Here is a tiny trained network, its code and every weight. The questions are about switching its units off for an input and a target symbol, where a switched-off unit gives its printed mean instead of its output.

import numpy as np


def w(rows, s, z=0):
    codes = np.array(rows[::2]) - 128.0
    scale = np.full(codes.shape[1], s)
    scale[-1] = z or s
    return codes * scale


def norm(h):
    return h / np.sqrt((h * h).mean(-1, keepdims=True) + 1e-5)


def f(y):
    return y / 2 * (1 + np.tanh(0.7978845608 * (y + 0.044715 * y**3)))


def softmax(a):
    e = np.exp(a - a.max(-1, keepdims=True))
    return e / e.sum(-1, keepdims=True)


def log_softmax(a):
    a = a - a.max(-1, keepdims=True)
    return a - np.log(np.exp(a).sum(-1, keepdims=True))


def net(x, mask):
    ids = ['αβγδεθλμξστ'.index(c) for c in x.split()]
    T = len(ids)
    res = E[ids] + P[:T]
    u = 0
    for l in range(3):
        q, k, v = (norm(res) @ M[l].T for M in (Q, K, V))
        z = softmax(np.where(np.tri(T) > 0, q @ k.T / 2**0.5, -1e9)) @ v
        res = res + np.where(mask[u], z, O[l][:, -1]) @ O[l][:, :-1]
        u += 1
        y = f(norm(res) @ A[l][:, :-1].T + A[l][:, -1])
        res = res + np.where(mask[u : u + 4], y, B[l][:, -1]) @ B[l][:, :-1]
        u += 4
    return log_softmax(norm(res)[-1] @ U[:, :-1].T + U[:, -1])


Q, K, V, O, A, B = {}, {}, {}, {}, {}, {}
E = w([
[127,141,142,121,131,97,98,125],'α',
[137,130,164,141,136,105,87,120],'β',
[85,150,162,147,127,174,131,100],'γ',
[114,134,145,131,143,87,100,116],'δ',
[143,154,123,75,128,191,132,132],'ε',
[94,152,139,157,91,118,252,145],'θ',
[104,147,57,178,199,178,118,157],'λ',
[132,144,87,136,83,134,72,170],'μ',
[124,248,180,101,168,87,99,205],'ξ',
[109,130,149,151,137,90,94,122],'σ',
[107,153,147,120,124,115,93,105],'τ',
],0.029)
P = w([
[139,79,74,75,138,155,255,123],'0',
[127,163,163,159,144,78,55,173],'1',
[111,171,172,131,150,77,56,147],'2',
[117,189,162,125,148,81,59,150],'3',
[119,191,153,106,153,83,66,144],'4',
[130,202,169,92,138,108,70,153],'5',
[137,208,169,86,139,109,74,143],'6',
[137,209,163,73,137,112,79,143],'7',
[146,201,171,73,139,118,81,153],'8',
[141,191,163,56,129,118,97,151],'9',
],0.0086)
Q[0] = w([
[122,166,198,81,205,40,149,69],'L0H1',
[100,153,99,147,126,207,255,142],'L0H1',
],0.0074)
K[0] = w([
[118,31,127,145,133,140,174,82],'L0H1',
[100,247,178,163,154,163,135,115],'L0H1',
],0.011)
V[0] = w([
[137,142,2,78,118,41,161,163],'L0H1',
[48,83,113,228,98,149,109,111],'L0H1',
],0.0074)
O[0] = w([
[1,47,96,90,131,147,80,135,3],'L0H1',
[172,197,36,130,95,133,69,39,211],'L0H1',
],0.0098,0.0014)
A[0] = w([
[143,160,109,77,148,177,155,156,24],'L0N1',
[248,109,42,157,149,158,179,162,248],'L0N2',
[92,142,179,201,127,246,172,125,6],'L0N3',
[115,124,104,163,105,53,121,111,111],'L0N4',
],0.014,0.0025)
B[0] = w([
[157,250,98,111,140,198,170,112,173],'L0N1',
[146,98,195,255,103,128,5,164,213],'L0N2',
[115,229,71,174,93,80,80,56,253],'L0N3',
[186,157,157,75,100,181,127,113,217],'L0N4',
],0.012,0.0051)
Q[1] = w([
[89,91,10,73,233,190,136,117],'L1H1',
[121,56,235,1,144,28,167,162],'L1H1',
],0.0085)
K[1] = w([
[135,136,104,147,145,179,23,116],'L1H1',
[52,58,193,69,250,95,174,94],'L1H1',
],0.011)
V[1] = w([
[242,122,148,181,49,91,143,174],'L1H1',
[83,125,215,161,140,145,190,255],'L1H1',
],0.0058)
O[1] = w([
[88,81,57,18,114,2,216,154,253],'L1H1',
[196,204,21,94,180,93,137,127,27],'L1H1',
],0.0076,0.0013)
A[1] = w([
[94,133,107,116,123,148,140,246,84],'L1N1',
[135,193,68,133,146,162,77,118,123],'L1N2',
[183,148,145,129,88,90,119,121,3],'L1N3',
[162,176,204,133,178,137,121,159,61],'L1N4',
],0.012,0.0061)
B[1] = w([
[28,165,109,106,62,143,77,159,149],'L1N1',
[196,85,139,150,134,136,152,175,255],'L1N2',
[7,104,155,124,130,92,144,24,156],'L1N3',
[84,189,85,84,91,168,179,128,213],'L1N4',
],0.014,0.0065)
Q[2] = w([
[107,167,73,145,105,206,73,131],'L2H1',
[120,90,181,88,233,155,9,88],'L2H1',
],0.015)
K[2] = w([
[75,173,29,156,102,201,113,132],'L2H1',
[83,32,122,157,111,249,180,100],'L2H1',
],0.013)
V[2] = w([
[103,130,143,67,181,172,78,48],'L2H1',
[100,138,32,154,245,102,71,127],'L2H1',
],0.011)
O[2] = w([
[190,127,245,75,201,115,164,119,94],'L2H1',
[104,219,143,253,157,150,154,1,2],'L2H1',
],0.0098,0.0045)
A[2] = w([
[145,122,164,146,141,243,133,133,139],'L2N1',
[153,124,5,113,96,76,207,99,2],'L2N2',
[212,174,129,134,153,120,172,142,117],'L2N3',
[144,149,159,92,71,97,192,63,22],'L2N4',
],0.016,0.0057)
B[2] = w([
[179,138,64,137,128,93,179,163,205],'L2N1',
[120,43,157,249,89,89,234,153,220],'L2N2',
[59,103,130,149,129,221,123,61,253],'L2N3',
[124,114,36,157,190,131,119,86,224],'L2N4',
],0.017,0.005)
U = w([
[25,95,200,168,208,164,96,168,95],'α',
[112,114,137,169,72,49,200,163,161],'β',
[141,122,57,91,188,67,113,105,144],'γ',
[153,174,217,163,222,130,162,139,113],'δ',
[82,254,155,97,114,71,166,179,76],'ε',
[84,69,60,108,20,143,50,136,69],'θ',
[185,216,213,161,26,85,79,47,104],'λ',
[175,106,105,204,215,134,56,201,110],'μ',
[95,51,161,160,152,234,122,100,137],'ξ',
[182,86,232,83,94,122,117,119,254],'σ',
[193,130,64,100,90,200,185,151,90],'τ',
],0.0081,0.0053)

Each question gives the input, a string of symbols that net reads in full, and the target symbol t.
The units are the heads (2 rows each of Q, K, V and O) and the neurons (one row each of A and B). Each row of codes is followed by its name. A weight is (code - 128) times the scale printed after its matrix; where a second scale follows, it is the last column's (O, A, B and U).
mask holds one flag per unit, layer by layer, with each layer's heads first. A switched-off unit (its flag False) gives its mean, the last column of its rows in O or B, instead of its output. The means were averaged over made-up inputs and are rounded, as every weight is.
A unit's drop is (log p(t) with every unit on - log p(t) with that unit switched off) / (log p(t) with every unit on - log p(t) with every unit switched off).
The circuit of an input: a set's keep is (log p(t) with only the set's units on - log p(t) with every unit switched off) / (log p(t) with every unit on - log p(t) with every unit switched off). Starting from the 12 units with the biggest drops (on a tie, the unit counted first), units are removed one at a time, each time the one whose removal leaves the highest keep (on an exact tie, the one counted first), for as long as the keep stays at least 0.8.
units of the circuit, in order: the units of the circuit, biggest drop first
most important unit: the unit with the biggest drop
top k neurons: the k neurons with the biggest drops, biggest first
input τ σ θ μ γ δ θ γ α β, target τ: units of the circuit, in order => (L0N3, L1N4)
input μ σ γ σ, target μ: top neuron => (L0N3)
input γ ξ θ β δ δ, target γ: top 3 neurons => (L2N4, L1N3, L0N3)
input β σ σ α β ε θ θ θ δ, target β: units of the circuit, in order => (L2N2, L1H1)
input ε σ σ β, target ε: units of the circuit, in order => (L0H1, L1H1, L1N4)
input ε σ ξ α σ γ σ β σ, target ε: top 2 neurons => (L1N4, L2N3)
input β γ β β β σ σ θ α, target β: units of the circuit, in order => (L0H1, L1H1, L2N2, L2H1)
input δ σ ε α γ σ, target δ: top 2 neurons => (L1N2, L2N1)
input γ θ δ γ, target β: units of the circuit, in order => (L1H1, L2N2, L0N2)
input β γ σ σ σ θ β γ, target β: units of the circuit, in order => (L0H1, L1H1, L2N2, L0N2)
input β σ ξ σ σ β σ σ δ, target β: units of the circuit, in order => (L0H1, L1H1, L2N2, L2H1)
input σ ε ε τ, target σ: units of the circuit, in order => (L2H1, L0N3)
input β β θ α γ μ λ σ σ, target β: units of the circuit, in order => (L0H1, L1H1, L2N2, L2H1)
input θ θ σ γ σ, target θ: units of the circuit, in order => (L2H1)
input θ θ σ θ, target ξ: units of the circuit, in order => (L2N3, L2H1, L0N4, L1N3)
input γ σ β μ λ θ δ, target γ: top 3 neurons => (L2N4, L0N3, L1N3)
input γ β λ σ γ δ γ σ, target γ: top 3 neurons => (L2N4, L1N3, L2N3)
input μ σ γ σ τ λ λ α σ β, target μ: top 3 neurons => (L2N1, L0N3, L0N1)
input α ε β γ γ, target λ: top 2 neurons => (L0N3, L0N4)
input σ ξ θ λ ε λ σ β σ, target σ: most important unit => L0H1
input β γ σ σ σ, target β: top 2 neurons => (L2N2, L0N3)
input γ λ μ τ, target γ: top 3 neurons => (L2N4, L0N2, L2N3)
input ξ σ μ σ, target ξ: top 2 neurons => (L2N3, L0N3)
input τ ε σ γ γ α θ σ, target τ: top 3 neurons => (L2N1, L0N3, L1N4)
